Each row of numbers stands for one object and depends on some of the facts below. Use the named rows to name the rest.

There are 2 kinds of fact about the objects: Ψ, μ.
Ψ: refers to; μ: belongs to class
besos Ψ zomun; besos Ψ skibravem; besos Ψ kefon; besos Ψ brepe; bogos Ψ plagrer; bogos Ψ nuvom; bogos Ψ sedruk
bredre Ψ fledos; briva Ψ gedos; briva Ψ detro; briva Ψ vagram; brosku Ψ skaser; brosku Ψ ziplim; brosku Ψ stedra
brosku Ψ dideda; brosku Ψ trubrupi; brosku Ψ plover; brustul Ψ daril; brustul Ψ pigra; brustul Ψ brabil; brustul Ψ suba
brustul Ψ stoskim; brustul Ψ mebrisun; dople Ψ dreklosku; dople Ψ kibur; dople Ψ fledos; drapasuk Ψ pliduk; drapasuk Ψ skaser
drapasuk Ψ kefon; druste Ψ dibrak; druste Ψ letul; druste Ψ rureklo; flofim Ψ poza; flofim Ψ dibrak; flofim Ψ funere
flofim Ψ sketril; flofim Ψ fledos; gogreba Ψ kludun; gogreba Ψ plobetral; grepokik Ψ skibravem; grepokik Ψ kitrim; grepokik Ψ zanu
grepokik Ψ breklen; grepokik Ψ bebok; grogron Ψ fluskuvon; grogron Ψ skebrel; grogron Ψ detraske; grolu Ψ plagra; grolu Ψ sume
grolu Ψ stiko; grolu Ψ bugu; grolu Ψ fibas; grolu Ψ lugison; kidok Ψ nuzi; kidok Ψ firovus; kidok Ψ stoskim
kidok Ψ flupa; kidok Ψ bebok; kimal Ψ brazuk; kimal Ψ drefun; kimal Ψ vogre; kimal Ψ flobra; kimal Ψ brepe
klamosti Ψ muze; klamosti Ψ fitril; klamosti Ψ sisoston; klamosti Ψ nuvom; klamosti Ψ tolozom; klamosti Ψ stostuk; kuval Ψ skebrel
kuval Ψ dideda; lastil Ψ zonik; lastil Ψ stalusel; lastil Ψ skibravem; lastil Ψ bitis; lastil Ψ fitril; lastil Ψ klefom
lele Ψ tuvu; lidri Ψ stalusel; lidri Ψ rusten; lidri Ψ detro; liplok Ψ sketril; liplok Ψ fluklem; liplok Ψ dadri
liplok Ψ bruku; livos Ψ stidrivak; livos Ψ kibur; livos Ψ diri; livos Ψ fibren; magrin Ψ klogrodra; magrin Ψ leskar
magrin Ψ lastadus; matres Ψ fodi; matres Ψ bamu; moskan Ψ vetal; moskan Ψ brofik; moskan Ψ viple; mufler Ψ fitril
mufler Ψ geplafar; mufler Ψ tromel; mufler Ψ gepla; mufler Ψ tusi; nalak Ψ susku; nalak Ψ fodi; nalak Ψ detraske
netren Ψ fladrok; netren Ψ vigrol; netren Ψ flabruk; nofle Ψ daril; nofle Ψ moplus; nofugru Ψ kaskul; nofugru Ψ kibur
nofugru Ψ zoson; nofugru Ψ dadrenen; nofugru Ψ lakil; nofugru Ψ zenem; plakas Ψ trodrun; plakas Ψ rusten; plakas Ψ vigrol
plakas Ψ plibatir; plakas Ψ dalak; pluklak Ψ brabil; pluklak Ψ stedra; pluklak Ψ skubruga; pluklak Ψ fibas; skiplusta Ψ dosam
skiplusta Ψ fladrok; skiplusta Ψ ditri; skomal Ψ bregras; skomal Ψ feper; skomal Ψ lifa; stiflas Ψ stiko; stiflas Ψ plisok
stiplara Ψ nitrudres; stiplara Ψ brurase; stiplara Ψ sovuk; stiplara Ψ brazuk; stiplara Ψ pliple; stiplara Ψ plover; stubredram Ψ gafifor
stubredram Ψ kliplu; stubredram Ψ letul; stubredram Ψ flifu; stubredram Ψ flabruk; stulon Ψ trogrurak; stulon Ψ plukir; stulon Ψ tromel
stulon Ψ fladrok; stulon Ψ poklon; suzan Ψ nadri; suzan Ψ plisok; tabrugrir Ψ tromel; tabrugrir Ψ vigrol; tabrugrir Ψ ditri
tabrugrir Ψ kebrir; toski Ψ zomo; tritror Ψ zastuk; tritror Ψ nadri; tritror Ψ vuru; tritror Ψ skorel; tritror Ψ viple
trizu Ψ plagra; trizu Ψ skibravem; trizu Ψ kadrim; trizu Ψ gugrul; trizu Ψ bubre; trozek Ψ stidrivak; trozek Ψ zanu
trozek Ψ trudrodor; trozek Ψ grobrer; trozek Ψ baplor; trufen Ψ plobetral; trufen Ψ klastan; trufen Ψ stostuk; trufen Ψ plonal
trufen Ψ gubrunal; trufen Ψ flupa; vogruk Ψ brimam; vogruk Ψ pliple; vogruk Ψ feper; vogruk Ψ tipla; vogruk Ψ lastadus
zabodra Ψ trodrun; zoli Ψ davubrem; zoli Ψ grobrer; zoli Ψ mustas; zoli Ψ brepe; bamu μ 482; baplor μ 449
bebok μ 449; besos μ 42; bitis μ 449; bogos μ 178; brabil μ 178; brazuk μ 449; bredre μ 42
bregras μ 449; breklen μ 178; brepe μ 449; brimam μ 449; briva μ 42; brofik μ 42; brosku μ 449
bruku μ 449; brurase μ 178; brustul μ 482; bubre μ 178; bugu μ 449; dadrenen μ 449; dadri μ 482
dalak μ 178; daril μ 42; davubrem μ 449; detraske μ 449; detro μ 178; dibrak μ 449; dideda μ 449
diri μ 449; ditri μ 449; dople μ 482; dosam μ 42; drapasuk μ 482; drefun μ 449; dreklosku μ 503
druste μ 482; fegen μ 42; feper μ 503; fibas μ 503; fibren μ 178; firovus μ 449; fitril μ 178
flabruk μ 848; fladrok μ 449; fledos μ 482; flifu μ 449; flobra μ 848; flofim μ 848; fluklem μ 503
flupa μ 449; fluskuvon μ 42; fodi μ 449; funere μ 449; gafifor μ 178; gedos μ 503; gedu μ 503
gepla μ 449; geplafar μ 503; gogreba μ 449; grafe μ 449; grepokik μ 482; grobrer μ 42; grogron μ 482
grolu μ 482; gubrunal μ 482; gugrul μ 449; gulol μ 42; kadrim μ 848; kaskul μ 449; kebrir μ 178
kefon μ 449; keskem μ 449; kibur μ 449; kidok μ 178; kimal μ 449; kitrim μ 848; klamosti μ 178
klastan μ 42; klefom μ 482; kliplu μ 178; klogrodra μ 449; kludun μ 178; kuval μ 449; lakil μ 848
lastadus μ 503; lastil μ 482; lele μ 449; leskar μ 449; letul μ 178; lidri μ 482; lifa μ 178
liplok μ 482; livos μ 449; lugison μ 449; lusko μ 449; magrin μ 42; matres μ 482; mebrisun μ 449
moplus μ 503; moskan μ 449; mufler μ 449; mustas μ 178; muze μ 42; nadri μ 449; nalak μ 178
nebrus μ 449; netren μ 482; nitrudres μ 482; nofle μ 178; nofugru μ 42; nuvom μ 449; nuzi μ 449
pavi μ 449; pigra μ 42; plagra μ 178; plagrer μ 42; plakas μ 449; pletri μ 449; plibatir μ 42
pliduk μ 482; pliple μ 449; plisok μ 449; plobetral μ 178; plonal μ 178; plover μ 178; plukir μ 178
pluklak μ 449; poklon μ 449; poza μ 42; puzar μ 482; rureklo μ 178; rusten μ 449; sagol μ 449
sedruk μ 482; sisoston μ 42; skaser μ 848; skebrel μ 449; sketril μ 503; skibravem μ 178; skiplusta μ 482
skomal μ 178; skorel μ 42; skubruga μ 449; sovuk μ 449; stalusel μ 178; stedra μ 482; stidrivak μ 449
stiflas μ 449; stiko μ 178; stiplara μ 449; stoskim μ 449; stostuk μ 449; stubredram μ 449; stufi μ 178
stulon μ 848; suba μ 449; sume μ 178; susku μ 42; suzan μ 42; tabrugrir μ 42; tipla μ 449
tolozom μ 503; toski μ 449; tritror μ 178; trizu μ 178; trodrun μ 848; trogrurak μ 449; tromel μ 178
trozek μ 178; trubrupi μ 482; trudrodor μ 482; trufen μ 449; tusi μ 482; tuvu μ 449; vagram μ 449
vetal μ 482; vigrol μ 42; viple μ 482; vogre μ 482; vogruk μ 178; vuru μ 848; zabodra μ 449
zanu μ 449; zastuk μ 482; zenem μ 178; ziplim μ 482; zoli μ 449; zomo μ 42; zomun μ 449
zonik μ 449; zoson μ 42

Some objects and their rows:
[ -1  -5  -3   4 -13  -5  -3  -2 -22  -4  13   5 -10  -6 -13   6   8   4
   0   4   4  -5  -6  23   2 -15  -4  16  -1   0] -> trogrurak
[  5  -7   3  -8 -13 -15   2   6 -20 -10   5   0  -1 -20  12  -9  -5   4
   5  11   1  10 -13  11 -25  -9   2  13 -21  -2] -> brepe
[  8  -9  10  -3  -3 -12  10  -5 -23  -8  10  -5   6   8  13   0  -2   4
   3  11   8  15 -11  16 -19 -12   2  10  -9  -2] -> sovuk
[-16   1  -1  -2   0   8  -6  -2  14 -10  -4  10  -4   0   3  26 -12  -8
  20   8  -3 -33  -5  -3  17   2   3  28 -10  11] -> geplafar
[ 15  24  -6 -10  -7  10  -2 -16  13   3  10  -3   3  14  -4  -7   2  -9
  -2  -9  -7  -3  23 -27   8  17 -10  12 -13   0] -> plonal
[  2  -3   1   6   0 -15  -3  -2 -10   3  10  -2   3  -1  -1  -3   5   7
  -1  -2   8   6  -6  26 -13  -3   0   5  -5   4] -> lusko
[  1  -5  -9   8  -3  16 -21  13   7   1  -9  -1  -4  -3  14   5 -25  -7
  -8  10  18   0   9  -5   4   8 -11 -28  -2 -18] -> zoson
[  1  -6  -9   6  -5  -2  -3  -7 -21   2   8   3 -10  -5 -10   9   6  11
  -6   1   9   2  -8  26  -4  -7  -5  12   3  -4] -> flifu
[-18  -8   9 -12  15 -19   3  14   9   4 -15  -5   0  -8 -19 -15  -6  -6
  17 -23 -14  -8  10 -15  17 -15  13 -19  17  31] -> lastil
[ -5  -2 -19   6  14   6   3   0 -12  -3 -16  -2  -4  -6 -10  16 -13  11
   5  -9  -1  13   8 -24   7   6  10 -13  19   9] -> dadri
[  2  -4   0   7  -3 -13  -2  -1  -6   2   8   0   2   0  -3  -2   9   5
   2  -1   7   7  -8  25  -9  -5   2   7  -5   2] -> pavi
[-14 -16  14   1   1   9 -15  12  11   5  -5   2 -13  13  -8  -8  -7 -16
 -13   3  11 -32   7   9  34 -22 -12 -26  18  -4] -> tabrugrir
[ 10  30 -11  -8  -5  12   3 -16   9   1  -1   7  -4  -2  11  -7  -8  -2
  -8 -10  -1  -4   8 -18 -11  21 -11   2  10 -11] -> zenem
[-10   1   7   1  13   9   9  -9   9 -20  -3   3  11  14  25  34 -22  -7
  21  20   6 -14  -5  -9   1   9   6  21  -7   2] -> feper
[  6  27   3 -13 -20   9   0  -9   0   0   8  10  -6  -5  -3 -11   0 -12
  -6   0 -16 -17   7 -30   3   1 -11  15  -2  -4] -> stalusel
[ 10  -4   8   8  -4 -12   7  -7 -20  -9  14  -2   9   9  10   7  -5   1
   5  10  11  14  -4  22 -17  -5   5  10  -6   0] -> brimam
[  8  -2  -9  -5 -10 -14 -12   5 -10   1   2  -2  -4 -23   6  -8  -5   9
   5  -2   5   8 -10  18 -22   1  -1   4 -14  -1] -> baplor
[ -8 -11  -4  -8  10   2  16   4 -15  -9 -16  -7   2  -8  -3   5  -6   8
   8  -3 -10  13  -1 -34   5  -5  13  -8   7  10] -> pliduk

Which object is each row?
No name comes twice in this set of rows, the named rows included.
[ -5  -7  -9   6  12   3  10   0 -11  -6 -12  -5   4  -3  -8  15  -7   8
   8  -4  -6  14   6 -27   9  -1  13 -11  13  12]	bamu
[ -6  -7  11  -3  -2 -25  -6   3   1   9  14   2  -3   4 -15 -15   7  -2
   4 -12   2 -14  -1  39   6 -18  -5   4   6  17]	mufler
[  5  -8   5  -3   7 -22 -12  -2  15  14  11 -12  10  16 -13 -14  14   3
  12 -19   9   2   9  37   4  -4  -6   1 -14  22]	trufen
[  1  -5 -11  10  -2  24 -18   9   6   2 -12   1  -5   0  11   9 -19  -2
 -14   9  23   1   7  -4   8   8 -11 -26   5 -20]	poza
[ -9  21  18 -19   1   0   8  -3  28  12  -5   1   3   2   3 -36  18 -11
  -7 -18 -18 -21  -1 -15  -5   4  -6  -5   8   1]	trizu
[ -7 -11  22   4  11   3  -9  11  16  -1  -6  -7   7  26  18  -7 -16 -15
  -6  12  19  -4  11   5  15 -13  -7 -33   8  -5]	magrin
[-23  -7   1   2   8  25   6   3  19  -4 -16   3  12  -7  15  22  14   3
  11  14  -4 -14 -19 -13   1  14   8  23 -18  -3]	fibas
[  9   5 -22   6  -7  -6 -14  -1 -15  -1   5   2  -6 -20   5   6 -11  15
  -1  -3  14  15  -7  20 -24  12  -5   5  -7  -8]	kibur
[-11   1 -16  -2  29  -6   0   2   3   5 -22  -7  -2  -7  -8   2 -16   9
   7 -28   4   6   6  -7   0   8   7 -28  34  17]	dople
[  6  25  14 -15   3  -8  -3 -12  28  11   9  -2   4  22  -8 -24   5 -18
   4 -25  -8 -22  22  -9  15   5 -10   0   7  16]	klamosti
[  3  -3  -2   1 -16 -12  -9   2 -16   0  16   3  -6  -9 -13   2  -1   1
   4   2   3  -5  -4  22  -1 -13  -2  16 -11   7]	gepla
[  6  26  11 -13   1  -2   4 -15  22   9  10   2   4  20  -2 -20   3 -15
   0 -18  -5 -18  20 -10   8   8  -9   0  10  10]	bogos
[ -2   4 -28   5  12   8   0  -2 -13  -5 -17   0  -7 -15  -6  21 -24  13
   4  -9   1  18   7 -23  -2  15   8 -11  19   7]	fledos
[  7 -16 -11  -3  -7   3  -7  -3  -7   4   5 -11   2  -4  -7   5  22  15
   0   0   3  20  -1  13  -5   4  -1  17 -28   1]	stoskim

Now the same objects, written a new way:
Known rows:
[  3  -5   2   3  -3   1  -1   3   5   1   8   5  -4   1   3   6  -1   2
   3  -3   1  -8  -1 -11   3  -4  -3   4   4] -> ziplim
[-11  -1  -3  -6   5  -5   4   1  -5   8  10  -9  -1  -3 -14   5   5  -1
   9  -3  -4  -3 -10   1   5   8   3   2   1] -> stubredram
[  0   8  -6   6   1   5   8  10   1  -9 -14  -4   0  -7  10  -1   2  -6
  -8   2   5  11  11   5 -10 -12  -4 -11  -3] -> gafifor
[  4   3  -9   2  -7   9  -9  -2  13   5 -23   0  -4  10  12 -16   1  -8
  -8   7  10  17  -5   9  -2  -3   1   3 -15] -> fegen
[  4   8 -14   2  -4   2   1  10  -2  -9 -13  -1   0  -8   8  -3  -3  -3
  -9   2   3   7  12   6  -8 -13  -6 -10  -4] -> plagra
[  4   8 -15  -2   1   8 -10   5   5  15 -16 -10  -1  14  -2 -28   0 -11
  -2  -3   7   4  -7   9  -8   6   7  -3  -6] -> briva
[ -6   3   7  -5  -1  -4   6  -2 -13   7  13 -10   3  -1 -11  -2   3  -2
   4  -1  -7  -2  -4   4  -1  15   1   0   5] -> moskan
[-12   3   1  -5   6  -8   3   0  -8   9  12  -7   2  -3 -13   4   2   0
   8   1  -5   3  -6   6   5  17  10   6  -5] -> mufler
[  4  14 -10   1   5  10   5  11   0  -9 -18  -1  -1  -7  10  -6  -1  -1
  -2   1  11   0  12   7  -9 -14   1 -11  -1] -> stalusel
[  3 -32  14   3   8 -11 -18   7  12   3   4 -10   7   9 -20  -3  -6  11
  10  -2 -16 -25  -8 -17   1  20  14  11  12] -> flofim
[  0   9  -5   5  -2   6  12  11   1 -12 -20  -6   1  -6  11  -4   1  -3
  -3   3   4  10  10  10  -4  -9   0  -7  -8] -> plobetral
[ -4   8 -21  -2   1   0   7  19  -3  -2 -15 -14   1  -5   0  -8   0  -7
  -2  -7  -4   4   5   5  -4  -3   4 -13  -6] -> skomal
[ -3   9 -14   0   1   1  10  19  -5  -2 -15 -15   3  -5   2 -10   0  -7
  -2  -3  -5   9   6   8  -6   1   7  -9  -7] -> bogos
[ -2   2  12   0   1   2   5 -12  -6  -1  10   5   0  -1  -1   5   2   1
   1   2   3  -2   1   0   0   2  -2  -1   7] -> nuvom
[  4  -8  -1   2  -4  -2  -4   4   7  -1   4   6  -4  -1   2   5  -3   5
   4  -6   1 -10   1  -9   5  -5  -2   4   1] -> trubrupi
[  6   3 -24  -8 -13   2 -17  11   4  11 -11 -17  -2   6   3 -23   1 -10
  -9   4   2   2 -16   9  -4   7 -15   9  -9] -> suzan
[  3   8 -15   3   0   4   2   8   1 -10 -16   0  -1  -8   8  -3  -2  -4
  -7  -1   5   5  10   1  -6 -16  -6 -14  -1] -> plonal
[ 12 -12  23   4  15  -1 -16  -1  13  -8   2   9   2  10 -10   2 -12  11
  16  -5   8 -42  -5 -15  -1  13  10  17   3] -> trodrun

Name these rows:
No name comes twice in this set of rows, the named rows included.
[  3  11 -14   2  -6   4  -2  17  -5  -3 -10   4  -1  -5   3  -1  -2   1
  -6  10   5  16  19   6  -7 -11  11  -9  -5]	skibravem
[ -1   1  -4  -3   3   3  -3  14  -4  17  17  -5  -3   3 -10  -5  -2   0
  10  -1   3 -12   3  -7  -1   9  14   5   9]	lastil
[  4  15  -6   0   7   9   9   7   0 -11 -23  -2   2  -6  11 -11  -2  -2
  -2  -2  10   2  13  11  -9  -9   2 -10  -3]	detro
[  1   5 -27  -1  -8   8 -21  14   2  26  -1  -5  -6  15  -8 -15   3 -10
  -7   7   8  14  -3   0  -7  -1  11  -6   2]	besos
[ -6   5 -18  -1  -4  -4  12  18  -4  -6 -24 -12   1   0  -1  -8   0  -8
  -3 -17 -10   5   2   2  -1  -5   4 -19 -10]	nalak
[  0  -3  -9  -4  -4  -4  -7  15  -4  14  14  -4  -2   1 -11  -4  -3   3
   8  -3  -3  -6   4  -7   2  10  13   5   5]	grepokik
[ -7  -2   6  -3  -1  -7   9  -4 -16   4   7  -4   2   6 -11   0   2  -7
   3 -16 -13   0  -5  -6   1  10   2 -12   3]	kuval
[  2  -4  -5  -2  -5  -5  -3  14  -3  10  18  -9  -1  -2  -3  -6  -3   0
   3  -3  -6 -12  -4  -7  -1  11  -2   8   5]	grolu
[  0   3   3  -6   8  -1   3   9  -2   4   0  -5   4   2  -3 -16  -6   4
  15 -11  -3 -12   1   3   2  19  17   8  -6]	lidri
[ -6   7 -16   0  -3   0   7  22  -4   1 -14 -16   2  -4  -2  -8   2  -5
  -2   2  -6  16   9   8  -4   2  12  -7  -8]	trozek
[ -5   3  -4 -11  -7  -6   1   2 -13   3  18 -16   0  -7 -11  -1   1   0
   2   2  -4 -12 -11   4   3  11 -15   9   7]	stiflas

The same objects again, as new rows of numbers:
Known rows:
[-11   3  -2   5 -11  12  -1  -3   6   6  21   3   5   2   3 -12  16  20
 -21   1  -5   3  12  28  -3  10  -6  14] -> sedruk
[ 14  -4  14   2 -11  22 -26  -8   8   0   9 -11   1   3  -9 -11 -16  22
  13  15 -16   2   2  10  -7  -9 -11  -5] -> letul
[  2   5 -17   8   7   0  10 -14   5   2  -4   7  -1  -1  -9  -6 -10   2
  -1   7   2   6   4 -13  10  -7   5   7] -> skubruga
[  2   5 -16   8   6  -1  10 -14   4   1  -5   7  -2  -2 -10  -5 -10   1
  -1   9   2   5   5 -13   9  -6   5   6] -> tuvu
[ 12   7  14   1 -10  20 -27  -9   6  -2   8 -13  -5   3 -10  -7 -13  27
  15  24 -15   2   9  14 -13  -9  -7  -8] -> stalusel
[  3   5 -18   8   5  -1  11 -14   3   1  -4   7  -3  -1  -9  -5  -8   3
   0  10   2   4   5 -14   9  -6   5   4] -> baplor
[  0   7   4   7  10  -1   8 -17  12  -6 -18  14  -5  -2 -13   8  -6  -2
  -8  24   0   1  14 -13 -12   0  10  11] -> zabodra
[-16  -5 -10  -9   3  10   1   0   1  -9   8  -2  -6  14   6  -7  -6 -23
  16   0 -27  -5   1  14 -23  -3  -3  -8] -> plibatir
[  6   0 -19   0  -1  -2  13 -16   8  -3  -3   4  -1  -6 -10  -6 -13 -12
 -11  11   4   8   7 -14   4  -6   4   6] -> detraske
[ 12   1  13   2  -8  24 -28  -6   8   2   8 -12   1   3  -9 -12 -16  23
  12  13 -17   5   3  11  -5 -12 -11  -2] -> brabil
[  2   6 -17   8   8   0  10 -13   4   2  -4   7  -2   0  -9  -6 -10   4
  -1   9   2   5   5 -13   9  -7   5   6] -> nuzi
[  2   6 -17   8   8   0  10 -13   5   2  -5   7  -1  -1  -9  -7 -11   3
  -3   7   2   6   5 -14   9  -7   4   7] -> pliple
[-15  -7   2  -8   9  16  -5   8   4  -8  -6   4  -7  18   7  -4  -3 -25
  -2  -5 -34  -2  -2   2 -23  -2  -6   5] -> magrin
[ 12   2  13   3  -8  22 -27  -7   6   1   7 -12  -3   4  -8 -10 -14  29
  15  18 -16   2   6  10  -7 -10 -11  -7] -> fitril
[ -2   2 -17  10   3  -1   5 -14   7   1  -2   4   2  -7 -14   2  -5  -7
   3   7  -3   3   0 -12  16  -5  12   8] -> nadri
[ 12 -10  16   5 -11  21 -22 -11  14   1   5 -13   3   2  -7 -13 -15  25
  20  16 -16   1   3   8  -6  -7 -16 -10] -> tromel
[-12   5  -3   5 -12  11  -1  -4   4   6  21   3   3   2   3 -11  18  21
 -21   4  -4   2  13  28  -2  11  -5  12] -> klefom
[  0  11   0  11  19   5   5  -7   9   2 -21  15  -4   5  -8  -1  -8   7
 -14   7  -4   8   7 -20   3  -6   3  19] -> trufen

Name these rows:
No name comes twice in this set of rows, the named rows included.
[-13 -23  17  11 -12  13   3  -5  24   5   1   9  11   1   4  -9  21  16
 -24   1 -12  -2   9  14  -3  20 -17  14]	skiplusta
[  3   1  -6   7   8   4   7  -9  10   0 -19  12  -5   0  -8   0  -6   0
 -19   8  -4   7   5 -25   8  -4   2  15]	stiplara
[-13   5  13   7  -1  18  -7   4  11   7   5  11   5   6   3  -8  18  21
 -37  -3 -12   7  12  20  -5  11  -8  28]	brustul
[  3  -2 -11   7  -1   3   8  -9   5  -1 -19   9 -14   1  -8   5   3   5
 -17  15  -4   1   5 -31  13  -1   1   6]	zoli
[ -4 -24  13  41 -14   4  -5 -22  16   2 -20  -2  -5   4  10 -14  -7  -9
 -22   0 -30  -4  -1   3 -21  -2 -10   2]	stulon
[-10 -13   2  -9   3  14  -3   6  -1 -10  -2  10  -9  19   5  -2  -2 -26
  -2  -2 -32  -8  -6   2 -23   0  -4   5]	nofugru
[  8  -1  -2   8   5   2   8 -11   3  -2 -14  20  -6   3 -11   2  -6   0
 -17  11  -2  -1   0 -23   5  -1   4  16]	livos
[-15 -13 -12  -7   2  11   2   1   2  -6   7  -2  -4  14   8 -10  -5 -23
  17  -5 -28  -5  -3   9 -17  -3  -7  -9]	dosam
[  2   8 -15   7   7  -2  11 -15   4   0  -4   7  -3  -2 -10  -4  -9   2
   0  13   3   4   7 -11   5  -6   7   5]	vagram
[-10   1  -3   2 -14  11   0  -5   7   4  22   2   5  -1   2 -12  16  13
 -26   3  -4   4  12  28  -4  11  -6  14]	bamu
[ 12   0  15   1 -11  20 -26 -10   9  -1   9 -12   0   1 -10  -9 -16  23
  16  21 -15   2   6  14 -11  -9  -9  -7]	dalak

